[[ -1.14  12.46  12.89   2.97   7.86  15.58   7.33  -1.26  -7.19 -28.53
    1.76 -28.23  19.16   6.18   5.90]
 [ -4.66   0.56  -5.96  -6.76   2.49   3.61 -13.09 -11.67  -7.30   2.27
   -2.23  -3.89  -5.11  -6.33  -4.66]
 [ -7.53  12.14   4.21  -2.10  12.27  17.08  -9.36  -7.41  -6.48  -7.55
   -1.03 -16.24   3.27  -6.67  -4.90]
 [ -4.10   4.77   3.01   1.80   1.57   8.89 -11.79  -8.23  -5.07  -5.58
   -4.91  -8.67   1.56   1.03  -3.63]
 [ -4.53  -0.88  -6.08  -9.06   2.56   1.11  -4.64  -8.46  -8.29  -1.80
    0.86  -6.87  -2.35  -9.07  -2.32]
 [ -7.94   6.15  -5.02  -9.61  10.73  11.74 -14.15 -16.89 -14.77   3.71
    2.96  -9.32  -2.62 -16.38  -3.66]
 [ -8.50   3.09  -7.93 -12.29   8.72  14.23 -20.21 -16.30  -6.93   9.05
   -1.89  -5.71  -5.60 -13.26  -9.84]
 [ -6.41   5.20   0.66  -4.13   6.61   8.59  -5.28  -6.34  -6.79  -2.26
   -0.52 -10.51  -1.13 -13.57  -4.36]
 [ -5.78   0.61  -1.17   1.26  -0.62  -9.92   3.30   9.34   3.21 -10.12
   -5.33  -2.83  -7.76   1.56  -6.30]] | 19.16

[[ 0.772 -0.278 -0.181 -0.501 -0.065  1.332]
 [-0.741 -0.278  0.289 -1.391  0.833  0.035]
 [ 1.173 -0.278 -0.246 -0.477 -0.065  1.506]
 [-0.527 -0.335  0.306 -1.738  1.040  0.213]
 [-0.919 -0.194 -0.181  0.351 -0.232 -1.512]
 [-1.071 -0.226 -0.175  0.209 -0.123 -1.603]
 [ 0.492 -0.278 -0.181 -0.736  0.121  1.175]
 [-0.527 -0.055 -0.181  0.894 -0.717 -1.167]
 [-0.324  0.069 -0.297  1.326 -1.056 -0.914]] | -0.501

[[ -8.69  -1.17  14.52  -7.73 -10.36  -0.51  15.17  17.75  11.11  -6.80
    7.96  -1.50]
 [ -8.23  11.89  -1.28  -6.31   4.87   5.98   1.79  13.39   4.80 -14.23
   -5.02 -16.65]
 [  2.91  13.86 -18.22  -3.91  22.97   5.57   9.30  -2.75  -5.03   3.04
    2.68   1.70]
 [  8.79 -12.16  -0.44 -17.11  -3.17 -13.92   6.03  -6.29   1.73   2.87
    7.16  11.79]
 [ 19.04  10.74  -2.32   7.01  21.06  10.68   7.77  10.54  18.86   2.99
   11.77   2.87]
 [ -3.31  17.91 -17.50   8.95  -1.39   1.78 -10.06  -3.98  -3.52  -1.06
   15.88   2.39]] | -6.80

[[  55.847   43.694   63.311  143.450  -52.972   83.000   50.065  -18.993
    16.916   44.680   82.616   28.047   18.237 -113.290   75.465   48.693]
 [  15.898  -58.524  128.863  -37.297   89.732  152.641  102.265   52.963
    56.440    5.498  -32.996   44.344  -30.891   37.396    3.206   61.388]
 [  31.124   75.882  164.269  102.825  -73.128  -14.372  108.480   78.734
    29.667  146.387  135.464   29.700   61.985   -4.357   62.098  125.121]
 [  -6.633  -17.381 -190.308 -130.010   37.205 -118.200 -148.265  -31.515
     6.528 -136.469  -31.064   15.957   80.733  148.536  -69.304 -127.623]
 [  23.460   92.279 -214.847  -35.886   47.196  -54.352 -122.561  -10.438
   -24.348 -176.450 -120.890   30.062   11.489   18.157  -87.289
  -112.459]] | -113.290

[[-2.3  1.0 -2.2  1.9  1.2 -0.4 -2.1 -1.8 -2.4 -1.8 -2.3 -2.4 -2.3 -2.4]
 [ 1.9 -0.2  2.2 -1.1 -0.1 -0.3  1.3  1.2  2.0  1.7  1.9  2.1  1.7  2.0]
 [ 0.6  0.5  0.9  0.3  0.8 -0.1  0.3  0.4  0.6  0.6  0.5  0.8  0.4  0.7]
 [-0.4 -0.4 -0.4 -0.1 -0.7 -0.1  0.0  0.1 -0.4  0.1 -0.1 -0.3 -0.3 -0.2]
 [-2.8  1.1 -2.7  2.2  1.4 -0.5 -2.5 -2.3 -2.8 -2.2 -2.9 -2.9 -2.8 -2.9]
 [-1.9  2.0 -1.9  2.6  2.8  0.0 -2.1 -2.1 -2.0 -2.3 -2.6 -2.1 -2.1 -2.4]
 [ 1.7  0.4  1.4 -0.2  0.5  1.0  1.3  1.1  1.6  0.7  1.3  1.5  1.6  1.3]] | -2.4

[[-0.057 -0.042 -0.037 -0.035 -0.061 -0.058]
 [-0.047 -0.053 -0.053 -0.054 -0.048 -0.048]
 [-0.057 -0.048 -0.046 -0.043 -0.056 -0.054]
 [-0.047 -0.054 -0.054 -0.056 -0.046 -0.045]
 [-0.043 -0.051 -0.053 -0.059 -0.046 -0.046]
 [ 0.169  0.012 -0.052 -0.252 -0.002 -0.005]
 [-0.031 -0.037 -0.034 -0.040 -0.058 -0.073]] | -0.035

[[-0.04  0.00 -0.02  0.04  0.05 -0.04  0.03 -0.06 -0.03 -0.12  0.02  0.03
  -0.02]
 [-0.03  0.03  0.11  0.03 -0.09 -0.07 -0.02  0.05  0.07  0.03  0.04  0.14
  -0.01]
 [-0.04 -0.01  0.02 -0.09  0.00 -0.01  0.01  0.00 -0.03 -0.09  0.11 -0.05
   0.10]
 [ 0.03  0.00 -0.01  0.00  0.09  0.05  0.09  0.06 -0.01  0.00  0.00 -0.09
   0.06]
 [-0.08  0.03  0.02  0.04  0.00  0.02  0.02  0.08  0.02 -0.02  0.00 -0.05
   0.02]
 [-0.04  0.06  0.03  0.01 -0.11 -0.04 -0.17  0.04  0.03  0.07 -0.04  0.18
   0.15]] | 0.02

[[ 0.300  0.052  0.061  0.029  0.072  0.083  0.069  0.065  0.050  0.119
   0.063  0.078  0.073  0.156  0.045  0.090]
 [ 0.301  0.052  0.069  0.029  0.067  0.076  0.079  0.077  0.048  0.130
   0.063  0.068  0.083  0.190  0.096  0.090]
 [-0.238  0.097  0.087  0.124  0.066  0.043  0.080  0.081  0.109 -0.004
   0.080  0.056  0.079 -0.015  0.115  0.045]
 [-0.188  0.095  0.059  0.113  0.079  0.082  0.044  0.051  0.120 -0.073
   0.078  0.083  0.030 -0.252 -0.006  0.053]
 [-0.112  0.092  0.058  0.095  0.079  0.085  0.044  0.051  0.119 -0.072
   0.079  0.083  0.029 -0.252 -0.007  0.063]
 [-0.213  0.096  0.061  0.118  0.079  0.078  0.044  0.052  0.120 -0.073
   0.079  0.082  0.030 -0.252 -0.004  0.049]
 [ 0.301  0.052  0.068  0.029  0.067  0.078  0.078  0.076  0.048  0.129
   0.063  0.070  0.083  0.188  0.093  0.090]] | 0.156

[[ 191.014   50.820   -7.255   75.580   92.296   44.737  -38.369]
 [ 232.287   54.760  154.969  -38.351  100.192  147.115   41.597]
 [ 259.724   57.229 -149.694  185.868    8.846  112.636  162.323]
 [ 174.571   50.827   31.764 -111.180 -141.418  -73.195  191.924]
 [ 135.004   60.477  -72.744  221.336  241.912  -66.956 -200.938]
 [ 147.050   55.389 -132.316  152.136   81.867  142.116  146.033]
 [ 160.229   52.245  117.252  -99.254 -119.982  111.930  162.974]
 [ 209.939   52.394 -118.976   86.815  -20.109    6.415  211.703]] | 92.296
---
Input: [10 51 75 45]
Output: 10
Input: [ 37 -72  29 -24]
Output: 37
Input: [ 67   1 -15 -50]
Output: 67
Input: [80  5 70 19]
Output: 80
Input: [-57  16  58  69]
Output: -57
Input: [-26 -75 -65  -9]
Output: -26
Input: [-79 -61  45 -17]
Output: -79
---
[[ 39 -46 -80  46  16  50 -23]
 [-57 -20  39  71 -41 -10 -36]
 [  1  55  57 -78  21 -32  37]] ⇒ 55

[[-68  23 -15  23  -1]
 [  4   4 -73   3 -23]
 [ -1   9 -73  -4 -24]] ⇒ 9

[[ -6  45 -20   7  42 -15]
 [ 32 -12  35  31 -14 -20]
 [  2  59   0  29  61  -1]] ⇒ 59

[[-34 -25  39 -25 -32]
 [ 42  32 -69  23  31]
 [-28 -28  43 -31 -37]] ⇒ -28

[[-33   9   0  -7  43 -25]
 [-11  24   8 -11 -71   3]
 [  1  12  -6   9 -45  46]] ⇒ 12

[[ 81  70 -72  29 -53]
 [ 63  47 -21  31 -41]
 [ 54 -40  54 -30  66]] ⇒ -40

[[-43 -40 -22 -49 -61 -35]
 [ -9  42 -58  79  70  20]
 [ -7 -14 -18   6  26   2]] ⇒ -14

[[-16  69 -31  12 -32 -44]
 [  8 -44 -51  49  11  58]
 [ -1  12  45  29 -62  30]] ⇒ 12

[[-10  11 -23 -74]
 [-25 -32 -35  60]
 [-11  -6 -15  15]] ⇒ -6

[[ 22  49 -18 -61   1  16]
 [  4  30  -7 -37   1   3]
 [  0  34 -16 -50  36  14]] ⇒ 34
---
[-27  -2 -61  10  68  24] -> 68
[  8 -14 -38  58  33   3] -> 33
[-24 -75 -13  -6 -39 -15] -> -39
[ 13  25 -63   6   5  20] -> 5
[ 41 -54 -16 -61  50 -55] -> 50
[  3 -13  61  41  -9   0] -> -9
[ -2  15  21  59  18 -21] -> 18
